In the rows, zero is written as 128.
Here are made-up things, facts about them, and rows of numbers that follow some of those facts. Name the thing behind each unnamed row.

There are 2 kinds of fact about the things: zipan, lobri.
zipan: is of sort; lobri: uses
[k_92 k_422 k_359 k_727 k_29 k_365 k_453 k_286 k_461 k_746 k_739 k_510 k_83 k_747 k_427 k_76 k_617 k_574 k_430 k_77 k_733 k_871 k_303 k_657 k_839 k_873 k_7 k_79 k_190] zipan skeli
[k_552 k_472 k_45 k_328 k_251 k_260 k_460 k_232 k_188 k_284 k_550 k_820 k_494 k_855 k_508 k_51 k_776 k_795 k_130 k_466 k_971 k_969 k_881 k_894 k_35 k_535 k_333 k_290 k_725 k_277 k_349 k_532 k_932 k_678] zipan pladris
[k_769 k_71 k_62 k_962 k_389 k_26 k_324 k_358 k_63 k_483 k_3 k_511 k_495 k_306 k_536 k_46 k_506 k_941 k_545 k_784 k_766 k_581 k_103 k_743] zipan lemu
[k_487 k_528 k_887 k_910 k_696 k_954 k_398 k_482 k_78 k_206 k_393 k_129 k_541 k_86 k_672] zipan nostetra
[k_44 k_4 k_841 k_356 k_95 k_258 k_320 k_131 k_740 k_74 k_28 k_152 k_934 k_226 k_922 k_189 k_688 k_773 k_927 k_137 k_771] zipan dastebu
[k_594 k_121 k_54 k_626 k_729 k_13 k_400 k_984 k_248 k_141 k_518 k_2 k_108 k_469 k_156 k_940 k_293 k_613 k_222 k_924] zipan kobrok
[k_552 k_873] lobri k_545
[k_552 k_518 k_3 k_672] lobri k_784
[k_769] lobri k_688
[k_472 k_130 k_733] lobri k_290
[k_472] lobri k_962
[k_71] lobri k_190
[k_359] lobri k_729
[k_727] lobri k_733
[k_29 k_63] lobri k_71
[k_29 k_44 k_894] lobri k_581
[k_29 k_506] lobri k_932
[k_44 k_28 k_398] lobri k_739
[k_44] lobri k_303
[k_328 k_453 k_922] lobri k_248
[k_4] lobri k_839
[k_260 k_932] lobri k_766
[k_121] lobri k_63
[k_121] lobri k_4
[k_460] lobri k_26
[k_460 k_506] lobri k_941
[k_54 k_545 k_784] lobri k_258
[k_284] lobri k_678
[k_284] lobri k_349
[k_962 k_356 k_984 k_969 k_941] lobri k_3
[k_528] lobri k_251
[k_626 k_984 k_971] lobri k_495
[k_729 k_932] lobri k_130
[k_13 k_248] lobri k_696
[k_494] lobri k_284
[k_95 k_63 k_518] lobri k_613
[k_258] lobri k_76
[k_258] lobri k_482
[k_510] lobri k_746
[k_83 k_725 k_393 k_766] lobri k_594
[k_747] lobri k_727
[k_320 k_131] lobri k_873
[k_26] lobri k_356
[k_740 k_924] lobri k_324
[k_51] lobri k_487
[k_984] lobri k_188
[k_984] lobri k_86
[k_984] lobri k_617
[k_984] lobri k_871
[k_795 k_506] lobri k_54
[k_795] lobri k_28
[k_696] lobri k_74
[k_152 k_940] lobri k_427
[k_954] lobri k_934
[k_954] lobri k_657
[k_398 k_306] lobri k_400
[k_398 k_545] lobri k_13
[k_358] lobri k_672
[k_358] lobri k_954
[k_358] lobri k_232
[k_483] lobri k_389
[k_466] lobri k_535
[k_518 k_156 k_206 k_103] lobri k_62
[k_773] lobri k_532
[k_773] lobri k_422
[k_3] lobri k_286
[k_927 k_2] lobri k_7
[k_430] lobri k_776
[k_108] lobri k_260
[k_881] lobri k_971
[k_771] lobri k_152
[k_469 k_293] lobri k_550
[k_306 k_86] lobri k_552
[k_303] lobri k_398
[k_35] lobri k_855
[k_35] lobri k_881
[k_35] lobri k_574
[k_333] lobri k_141
[k_941] lobri k_83
[k_941] lobri k_461
[k_277] lobri k_453
[k_277] lobri k_969
[k_129 k_924] lobri k_518
[k_940] lobri k_156
[k_581] lobri k_226
[k_532] lobri k_45
[k_103] lobri k_78
[k_103] lobri k_92
[k_7] lobri k_773
[k_7] lobri k_189
[k_541 k_678] lobri k_44
[k_86] lobri k_820
[k_678] lobri k_795

Some things and their rows:
[140 111 126 134 150 137  51 142  78 180 139 120 152  73 179  88 108 126
 155 123 154 118 141 146 174 120 171  71]: k_258
[141 103 154 161 144 117  87 122  75 111 132 123 132 109 125  67 126 158
 168 114 128 119 126 174 166  81 147 124]: k_95
[134 130 138 145  98 101  95 158 196 137 103 118 144 121  94 130 116 162
 138 108 126 145 157 143 148 143 128 165]: k_940
[146 134 128 124  93 104  55 166 189 154  88 106 133  84 127 150 140 155
 130 124 138 105 176  73 123 152 145 187]: k_13
[132 121 140 140  96 102  97 159 198 137 102 121 148 123  93 127 120 165
 143 107 122 148 158 148 156 141 129 159]: k_924
[129  85 153 129  83  94 107 152 206 102  93 127 146 139  68 104 145 187
 169 102 102 165 162 180 180 117 123 156]: k_156
[ 92 102 145  86 112 134 174 121 122 109  87  83 127 127  95  85 153 124
 105 152 117 138 100 169 177  98 121 141]: k_103
[ 43 106 177  92 118 148 170 118 111 192 102 116 209 107 129 122 103 135
  94 196  94 145  35 112 151 109 132 143]: k_3
[ 80 136 149 106 127 139 170 121 109 143  97  84 140 109 113 114 118 117
  82 169 125 126  75 132 147 118 122 162]: k_26
[121 112 145  93 138  87 126 130 139  87 126 151 110  86 149 148 147 137
 106  88 163 109 137   5 127  78 131 152]: k_696
[140 171 144 113 108  69 203 136  80  69 115 183 131  92 135 152 109 105
 131  38 143 196 118  45 162 141 140 127]: k_393
[104 127 168 107 173  88 140 141 134 110 139 134  78  99 134 157  79 134
  98  98 185 145 151  53 129 107 129 113]: k_398
[145 135  94 118 171 160 111  92 149 117 128 157 122 159 129 128 132 104
 132 134 103 154 153 130  81 135 135 120]: k_349
[125 124 110 123 177 140  98  84 144 105 127 154 100 121 126 153 127 127
 137 144 104 160 132 141 108 166 127 140]: k_881
[146 133  91 118 170 159 112  91 149 116 128 158 123 158 128 126 134 104
 132 132 103 154 153 130  82 137 134 120]: k_45
[129 125 105 121 174 144  98  86 145 108 126 156 107 123 129 149 130 120
 137 142 102 160 134 137 106 162 129 134]: k_35
[144 133  92 119 170 160 111  91 149 115 129 158 122 158 128 127 132 105
 131 132 103 153 152 131  82 136 133 121]: k_550
[146 122 123 130  80 137 163 161 112 149 163 127 125 173 148 156 151 123
 141 138 134  90 136 128 104 139 114  81]: k_76
[145 123 127 136  81 134 167 158 110 138 162 126 120 176 141 155 152 127
 141 137 132  89 133 131 101 133 110  91]: k_422
[124 120 156 140 103 113 152 158  99 135 158 109  75 138 136 191 123 148
 145 158 144 100 128 139 116 173 106 105]: k_303

Rows to name:
No name comes twice in this set of rows, the named rows included.
[ 89 142 151 107 143 134 168 128 109 131  95  60  93 115 101 111 105 113
  79 168 145 132 106 156 148 129 120 150] => k_581
[ 72  88 123  42 117 158 127 145 128 202  94  91 168  77 161 112 129 100
 102 172 136 151 105 143 202 146 153  65] => k_784
[143 119 150 171 151 119  83 122  71 119 136 117 125 101 130  77 118 151
 158 117 138 109 124 162 154  90 145 133] => k_152
[102  73 165  94 134  80 165 122 153  59 132 166 119 127 105 114 139 159
 135  70 140 165 129  98 178  59 117 113] => k_206
[ 89 140 133 102 127 138 163 126 112 143  97  77 126 101 118 114 122 106
  79 161 138 129  89 145 163 134 123 146] => k_506
[134 151  71 143 164 136 106  75 150  92 139 165 110 102 133 156 136 106
 126 115 111 161 105 166 139 191 112 145] => k_932
[165 175 137 140  37  91 214 159  32 103 127 157 123 121 145 193 144 113
 178 104 103 157 101 116 143 225 126 116] => k_83
[164 134 131 164 144 138  90 130  72 133 136 119 148 130 141  56 127 128
 147 109 140  94 144 133 120  64 156 122] => k_74
[126 127 117 113 106 122  59 179 201 207 108 117 160  83 145 151  95 136
 133 119 151 150 175 128 167 187 153 102] => k_54
[160 126 127 116  75  96  42 157 184 127  72 106 132  71 130 150 187 167
 134 127 125  71 174  27 107 130 145 237] => k_248
[125 126 112 123 184 139  99  87 143 106 126 150  93 123 124 155 120 124
 135 147 107 163 137 142 105 167 128 136] => k_284

Now the same things, written a new way:
Named rows:
[ 85 102 133 144 126 133 111 110 123 136 140 194 146 165 126 191 115 130
 178 138 110 155  96 203 104 135 133 117 113 129 104  80 130 113  67 112
  97 112  51 189 103 182 124 112 119 169 125  69]: k_121
[ 87 101 123 144 127 136 108 112 121 140 139 200 150 166 115 204 114 132
 181 140 111 155 100 194 105 131 137 113 111 124 108  84 137 114  73 107
 103 113  55 189 102 188 123 109 123 167 126  74]: k_940
[ 86 103 153 133 123 137 127 108 122 128 147 194 147 174 127 179 123 143
 189 132  92 154 118 201 105 146 129 120 129 151 102  58 114 117  82 109
  89 121  52 202 110 177 120 113 115 165 122  78]: k_729
[100 101 134 139 128 143 129 106 124 130 147 197 149 167 127 184 126 139
 184 136  98 154 104 200 107 140 135 120 114 128 113  69 127 114  78 103
  97 112  57 191 103 177 116 111 120 166 133  73]: k_469
[104 100 136 134 128 130 127 107 129 117 151 195 154 177 123 186 130 142
 196 137  90 156 108 202 108 144 132 124 125 145 113  56 131 111  90 102
 106 121  57 189 105 175 118 121 119 165 134  84]: k_141
[113  98 132 125 140 124 166 107 132 129 151 201 172 185 120 167 121 142
 181 141 119 153 109 204 112 139 121 103 129 148 112  58 132 112  84 104
 116 120  51 192  97 178 131 128 117 154 129  63]: k_13
[101 100 135 136 126 134 128 107 126 124 148 193 152 174 123 183 126 140
 187 136  98 155 107 200 107 143 130 118 117 141 109  62 128 111  82 103
 104 116  56 189 103 179 118 119 119 165 130  78]: k_222
[ 82 113 190 100 138 140  81 105 125 159 150 183 157 165 151 174 130 103
 142 140 145 156 139 189 121 157 187 104 100 193  86 108 123 109 127 103
  71 126  54 138 149 157 130 116 127 149 130  98]: k_941
[101 112 170 107 147 139  78 104 134 157 159 189 161 167 154 181 126  99
 151 144 141 158 127 193 118 157 195 111 104 177 104  99 140 113 115 102
  91 128  58 124 144 156 119 124 130 153 146 107]: k_46
[104 111 170 106 146 132  77 105 136 150 161 188 164 168 153 184 126 104
 161 144 132 159 131 192 118 158 196 112 108 185 105  96 140 112 120  97
  96 133  61 123 147 154 118 130 130 153 150 108]: k_389
[ 68 124 134 117 152 136 119 115 138 124 127 172 183 141 118 139 147 119
 115 135  91 153  55 163 110 149 175  82  99 148 114  92 129  84  90 127
  90 127  80 182 139 178  83 124 126 169 156 155]: k_528
[ 70 123 135 115 151 127 118 116 141 117 127 171 185 146 113 141 152 120
 120 136  89 154  56 163 111 149 172  83 101 157 116  83 128  82  98 127
  97 130  79 183 141 178  89 129 124 168 155 160]: k_887
[ 51 123 129 119 149 122  99 121 134 129 115 169 185 148 102 160 147 112
 109 139 110 153  51 156 111 139 169  76  93 154 101 111 142  80  98 137
  97 127  70 182 135 190 104 125 126 166 145 154]: k_129
[ 58 119 138 111 146 117 117 118 133 117 119 161 190 159 105 149 160 123
 110 139 101 152  57 158 117 142 163  73  94 174  96  99 136  71 118 131
 100 125  74 186 135 184 108 133 124 160 141 155]: k_672
[ 69 123 162 128 111 173 147 111 139 149 155 171 182 162  76 114 104 136
 140 134 175 163 126 153 114 138 161 129  84 145 136 135 151 119 104 120
 102 123  75 181 116 156 137  85 104 151 124 126]: k_277
[ 73 118 167 128 106 147 137 113 140 131 157 158 185 179  75 120 122 136
 139 136 182 163 123 156 115 136 151 127  82 171 126 133 161 109 114 126
 116 125  69 173 112 152 153 103 103 149 123 134]: k_552
[ 67 128 187 131 104 164 123 113 140 136 160 162 167 169  92 116 103 140
 157 128 157 166 131 150 106 151 162 140 103 162 130 109 138 123  94 130
  95 135  73 179 128 153 130  95 102 159 123 153]: k_260
[ 63 127 187 129 103 161 125 113 142 134 162 163 171 171  83 119 113 138
 166 128 154 166 136 150 107 151 161 142 102 165 127 109 138 122 101 130
  96 138  69 183 129 151 132  98 101 157 121 151]: k_130
[118  99 138 124 122 107 119 100 154 124 139 193 179 122 125 133  97 143
 127 130 101 168 103 148 108 129 178 138 116  96  92 110 116 117 117 116
  75 129  78 144 117 185 164 103 136 162 152 120]: k_510
[119 100 141 123 121  96 119 101 153 118 140 194 179 129 120 134 101 144
 135 132  98 169 109 146 109 130 175 140 120 105  88 107 117 117 125 118
  79 130  79 143 120 185 164 106 135 161 152 125]: k_79

Rows to name:
No name comes twice in this set of rows, the named rows included.
[ 96 115 178 111 145 117  59 107 135 152 158 187 159 169 156 189 121  89
 158 143 144 160 119 191 114 156 190 112 108 188  96 101 140 111 106 113
  94 134  52 121 151 155 129 136 128 157 144 105] => k_71
[ 82  98 128 142 123 131 111 112 118 138 136 192 151 171 119 202 117 132
 175 140 116 154  99 196 107 130 129 110 109 130  98  85 138 109  78 110
 101 110  52 189  99 189 132 116 121 165 122  71] => k_924
[ 86 110 184  96 138 127  82 107 127 145 151 178 168 178 134 184 144 102
 149 143 136 157 140 192 124 157 185 110  97 206  85 115 138 102 146  99
  83 125  60 136 143 157 143 126 127 145 134  96] => k_3
[ 52 128 152 113 147 140 119 115 136 128 121 169 176 144 122 131 142 124
 114 130  87 153  66 161 109 152 173  77 109 154 103  82 107  88  92 134
  76 130  74 194 146 182  87 116 121 168 143 159] => k_393
[ 85 122 127 104 165 128 157 115 147 125 132 183 206 156 105 125 141 124
 119 139 103 153  63 160 115 147 167  69 115 163 121  78 131  83 102 124
 110 136  72 187 134 182  90 133 123 158 152 147] => k_696
[ 87 123 166 132 106 158 122 112 146 117 161 165 183 164  69 124 125 124
 177 131 140 166 123 165 111 149 167 161  88 167 146 126 162 116 112 118
 109 130  78 171 121 146 127 100 104 162 143 139] => k_855
[ 83 112 158 114 145 138  56 109 128 175 147 192 158 156 145 204 111  91
 147 147 161 158 117 184 116 143 199 101  93 159  98 124 149 117 104 108
  93 125  56 122 143 170 126 115 134 157 141  93] => k_103
[ 76 124 133 114 152 126 117 117 142 111 132 170 188 152 112 142 156 122
 127 135  81 154  56 163 111 151 174  90 107 167 115  77 131  81 102 126
 100 134  81 182 142 177  86 137 125 167 158 169] => k_487
[ 86 103 149 134 124 146 132 108 122 134 144 193 143 169 134 177 118 143
 181 132  97 154 111 196 105 145 131 114 125 137 102  60 112 116  76 109
  86 117  53 199 109 180 117 111 116 165 122  73] => k_108
[ 77 122 166 134 106 162 122 113 143 132 161 163 173 166  84 124 112 136
 161 133 155 165 120 155 110 144 164 143  89 149 141 116 155 118  97 124
 110 130  77 167 123 151 132 100 106 158 133 152] => k_508
[ 78 123 171 128 103 154 125 113 140 114 155 161 185 169  63 126 137 129
 168 130 144 165 125 165 115 148 161 160  82 182 138 136 157 113 125 117
 103 126  74 177 120 146 144 100 103 156 135 133] => k_188
[108 100 159 115 116  91 122 101 151 115 136 184 179 139 112 132 111 148
 138 127  94 168 120 145 112 134 169 141 124 133  73 107 107 111 142 119
  69 132  74 155 123 185 174 114 132 158 139 129] => k_461
[ 76 120 176 137 111 144 127 108 142 130 158 156 178 174 106 109 120 130
 135 135 185 165 113 162 111 136 147 126  87 159 128 123 151 110  88 136
 110 126  66 163 117 145 149 105 102 155 129 132] => k_795
[ 84 124 157 126 119 173 158 112 144 153 162 179 190 163  78 111  97 138
 149 136 179 164 127 153 113 139 161 124  94 142 147 119 157 122  92 121
 114 130  76 177 115 157 126  89 105 151 131 130] => k_328

The same things again, as new rows of numbers:
Known rows:
[132 128  58 143 118 164 114 120 165 168 180 166 112 125 173 129 138  45
 106 118 106 103 162 115 134 149 144 148 110 111 156]: k_688
[134 104  87 166 110 162 116 110 145 166 176 173 107 122 177 127 124  56
 109 127  86  85 150 126 121 156 151 162 111 108 160]: k_771
[122 121  72 150  96 184  91 123 145 161 166 164  93 116 163 158 136  48
 123 148  82 114 167 118 136 138 120 159 108  82 174]: k_44
[120 112  79 156 105 187 110 114 154 167 186 155  92 104 170 132 121  43
 124 115 100 112 170 129 126 149 128 156 109  75 158]: k_922
[134 104  82 163 111 163 120 109 147 167 165 167 117 124 182 129 125  58
 103 126  88  93 150 124 120 153 156 154 109 110 159]: k_152
[107 140 126 152 112 149  81 137 191 201 199 144 112  91 149 162 107  62
 118 111  69  69 135 127 145 154 109 151 160 131 137]: k_2
[120 107 140 167 116 151  65 149 164 161 164 149 125  99 159 158 115  57
 112 150  83  72 124 127 146 161 110 162 139 128 152]: k_121
[115 122  87 190 111 218  88 154 172 146 172 142 111 122 148 140  97 101
 121 104 113 115 133 151 128 126 115 155 103  97 145]: k_545
[120 127  80 189 115 216  99 153 166 146 161 139 128 131 151 142  96 104
 107 108 109 117 120 151 126 127 129 147 102 119 143]: k_784
[118 110  99 188 119 205  97 151 166 150 189 155 104 119 156 129 100 103
 119 105 110  85 127 154 123 145 122 173 113 112 134]: k_358
[126 126  79 171 123 185  85 153 187 150 189 163 107 133 154 136 118 102
 112 113 120  81 132 136 139 132 119 164 112 125 135]: k_743
[169 130  84 166 123 170 115 121 172 158 166 141 107 110 127 126 140  68
 120 144 126 107 152 139 161 140 115 143 142 131 121]: k_487
[137 137 101 131 129 168  89 135 140 121 156 140  99 138 130 160 125  72
 104 119  90 116 183 136 158 122 109 152 135 102 159]: k_349
[131 132 101 139 136 185 110 130 144 118 152 132 109 143 130 148 106  56
  96  98  91 117 176 161 145 131 127 152 134 110 142]: k_820
[146 134  96 129 140 150 106 135 152 125 169 146 107 137 140 137 127  70
  93  99 106  97 179 138 157 133 122 156 141 121 144]: k_535
[138 150  89 130 147 185 118 155 123 120 160 133 121 130 125 145 126  68
  89 107  95 116 163 133 147 125 128 170 146 132 147]: k_290
[156 107 100 200 158 165 101 116 158 159 151 171 126 111 143 139 114  60
  87 101  74  97 117 115 150 115 146 156  98 101 148]: k_92
[136 115  92 189 153 196  98 123 162 158 162 155 114  91 128 147 105  44
 103  94  82 127 131 123 153 113 124 156 101  70 142]: k_873
[136 117  92 191 155 200 103 129 154 160 158 155 121  95 130 146 103  44
 100  95  79 127 129 124 154 111 133 157 100  81 145]: k_76
[145 118  82 175 167 167  96 130 175 163 175 171 117 106 133 140 130  46
  97  98  97  99 130 106 163 118 130 162 105  98 132]: k_746

Rows to name:
No name comes twice in this set of rows, the named rows included.
[151 115  99 179 104 193 101 115 157 155 162 137  83  98 124 144 126  67
 141 157 103 125 159 151 155 135  94 147 134  96 133] => k_398
[139 127  76 181 151 186  79 128 166 155 147 164 110 106 125 167 128  46
 106 113  77 131 142 101 168  99 116 150  94  74 159] => k_739
[146 119  87 185 163 179 109 126 165 163 170 164 122  97 135 132 112  47
  93  87  91 105 130 116 153 117 135 159 109  96 137] => k_657
[133 120  86 187 166 204 110 134 153 156 160 162 125 102 123 148 110  34
  95  97  75 118 119 132 148 117 142 165 105  96 136] => k_286
[137 125 114 137 125 164  81 145 129 119 160 151  86 134 132 164 138  72
 115 135  79  95 176 134 154 126 102 172 135 105 162] => k_894
[125 114 108 133 140 173  94 140 151 116 179 158  80 150 128 148 117  37
 109 112  86  78 176 177 148 148 121 171 142 113 130] => k_35
[132 129  69 169 124 182  89 155 186 150 185 159 114 139 155 135 122  98
 108 109 129  88 133 131 144 134 119 156 108 125 135] => k_389
[113 111  98 185 108 212  82 151 168 143 176 151  93 123 148 144 101  96
 129 116 103  98 132 156 129 136 109 164 102  98 139] => k_306
[134 122  81 186 118 190  94 142 169 148 158 150 132 144 159 141 105 112
 102 114 109  96 116 140 131 127 133 146  99 132 149] => k_324
[129 106 138 175 120 153  81 136 166 168 150 136 146  99 167 143 100  61
  99 131  88  87 121 131 139 155 126 144 130 131 148] => k_156
[121 121 114 152 125 151  77 146 186 170 173 141 130  96 155 144 114  49
 110 122 107  88 138 125 150 155 111 151 136 127 141] => k_222
[ 94 100 134 165 122 190  80 155 175 156 178 140 112  98 145 154  98  17
 127 128  85  81 128 169 139 173 117 163 141 118 128] => k_984
[116 128 113 154 131 180  84 166 157 161 170 133 140  85 146 153 121  49
 112 131  97  96 124 120 142 156 112 170 147 138 145] => k_729

